Below are the code and all the weights of a small trained network. Each question names an input and a class and asks about switching units off, where a switched-off unit gives its printed mean instead of its output.

import numpy as np


def w(rows, s, z=0):
    codes = np.array(rows[::2]) - 128.0
    scale = np.full(codes.shape[1], s)
    scale[-1] = z or s
    return codes * scale


def f(y):
    return y / 2 * (1 + np.tanh(0.7978845608 * (y + 0.044715 * y**3)))


def log_softmax(a):
    a = a - a.max(-1, keepdims=True)
    return a - np.log(np.exp(a).sum(-1, keepdims=True))


def net(x, mask):
    res = np.array(x, float).reshape(1, 4) / 4 @ E
    y = f(res @ A[0][:, :-1].T + A[0][:, -1])
    res = res + np.where(mask, y, B[0][:, -1]) @ B[0][:, :-1]
    return log_softmax(res[-1] @ U[:, :-1].T + U[:, -1])


A, B = {}, {}
E = w([
[107,175,185,133,85,215,122,108],'x0',
[12,116,135,156,178,123,59,97],'x1',
[150,147,178,74,135,114,51,75],'x2',
[148,64,206,218,136,99,106,174],'x3',
],0.011)
A[0] = w([
[158,131,143,35,218,64,85,83,117],'neuron 0',
[144,153,53,51,209,77,54,124,206],'neuron 1',
[115,197,158,78,133,183,122,100,121],'neuron 2',
[35,126,123,171,156,135,107,128,203],'neuron 3',
[111,92,112,86,154,101,161,87,117],'neuron 4',
[139,79,69,24,120,117,107,140,251],'neuron 5',
[88,206,162,75,53,160,112,98,188],'neuron 6',
[161,112,168,165,132,97,104,204,122],'neuron 7',
[87,113,214,218,122,140,124,124,79],'neuron 8',
[194,150,158,160,151,159,112,180,38],'neuron 9',
[116,175,137,81,84,147,71,20,224],'neuron 10',
[132,150,51,89,137,130,195,176,18],'neuron 11',
[246,113,60,99,79,76,149,132,161],'neuron 12',
[118,135,21,110,132,89,232,160,134],'neuron 13',
[138,171,99,70,131,62,186,144,29],'neuron 14',
[141,80,148,168,175,97,150,176,190],'neuron 15',
[128,134,140,113,160,55,74,96,251],'neuron 16',
],0.011,0.0025)
B[0] = w([
[89,161,126,83,22,108,110,199,221],'neuron 0',
[63,120,43,111,106,129,27,161,241],'neuron 1',
[147,88,189,130,92,183,71,99,196],'neuron 2',
[69,160,63,125,195,127,120,92,236],'neuron 3',
[103,143,84,127,136,119,124,101,162],'neuron 4',
[99,117,102,130,150,184,67,113,209],'neuron 5',
[144,69,181,118,83,172,67,100,218],'neuron 6',
[126,133,129,153,114,63,171,132,193],'neuron 7',
[67,103,105,174,195,92,146,155,220],'neuron 8',
[116,58,78,157,97,123,145,154,157],'neuron 9',
[163,74,162,77,73,171,91,117,235],'neuron 10',
[212,182,136,77,195,151,101,181,205],'neuron 11',
[75,137,129,81,218,149,35,90,245],'neuron 12',
[134,209,151,118,158,131,162,255,249],'neuron 13',
[108,126,125,145,207,178,111,128,187],'neuron 14',
[152,157,181,186,121,86,158,177,204],'neuron 15',
[154,210,117,100,136,79,124,201,209],'neuron 16',
],0.0094,0.011)
U = w([
[112,152,90,56,53,154,55,153,210],'0',
[166,31,171,116,115,218,106,15,138],'1',
[149,150,39,94,87,122,180,111,4],'2',
[61,169,52,139,237,105,105,138,242],'3',
[229,248,148,101,185,135,177,186,36],'4',
[184,116,54,152,112,117,153,33,16],'5',
[191,84,180,200,63,43,254,176,194],'6',
],0.0092,0.0037)

Each question gives the input, the list of numbers given to net, and the class t.
The units are the neurons (one row each of A and B). Each row of codes is followed by its name. A weight is (code - 128) times the scale printed after its matrix; where a second scale follows, it is the last column's (A, B and U).
mask holds one flag per neuron, in row order. A switched-off neuron (its flag False) gives its mean, the last column of its row in B, instead of its output. The means were averaged over made-up inputs and are rounded, as every weight is.
A unit's drop is (log p(t) with every unit on - log p(t) with that unit switched off) / (log p(t) with every unit on - log p(t) with every unit switched off).
The circuit of an input: a set's keep is (log p(t) with only the set's units on - log p(t) with every unit switched off) / (log p(t) with every unit on - log p(t) with every unit switched off). Starting from the 12 units with the biggest drops (on a tie, the unit counted first), units are removed one at a time, each time the one whose removal leaves the highest keep (on an exact tie, the one counted first), for as long as the keep stays at least 0.8.
units of the circuit, in order: the units of the circuit, biggest drop first
k most important neurons: the k neurons with the biggest drops, biggest first
drop of u: that unit's drop, to one decimal
input [-5,1,-5,-1], class 4: units of the circuit, in order	neuron 13; neuron 11
input [-8,5,6,-1], class 0: units of the circuit, in order	neuron 0
input [-8,-3,-4,7], class 6: 2 most important neurons	neuron 15; neuron 7
input [4,-2,7,-7], class 1: units of the circuit, in order	neuron 6; neuron 2
input [0,2,-5,4], class 6: units of the circuit, in order	neuron 12; neuron 1
input [-3,-6,2,4], class 3: 2 most important neurons	neuron 12; neuron 10
input [-6,7,2,-3], class 0: 2 most important neurons	neuron 0; neuron 8
input [-8,-8,-6,1], class 4: 2 most important neurons	neuron 13; neuron 11
input [-2,-5,-7,5], class 6: 3 most important neurons	neuron 7; neuron 9; neuron 15
input [-4,-8,5,-1], class 3: 2 most important neurons	neuron 12; neuron 14
input [-7,2,2,-2], class 0: 3 most important neurons	neuron 0; neuron 8; neuron 3
input [-3,-3,-4,-6], class 4: 2 most important neurons	neuron 13; neuron 11
input [3,8,1,-4], class 0: drop of neuron 16	0.1
input [0,-4,-2,-3], class 4: drop of neuron 13	0.2
input [8,-5,2,6], class 6: most important neuron	neuron 12
input [6,0,-7,-4], class 4: drop of neuron 1	0.3
input [-6,1,2,1], class 0: drop of neuron 1	0.2
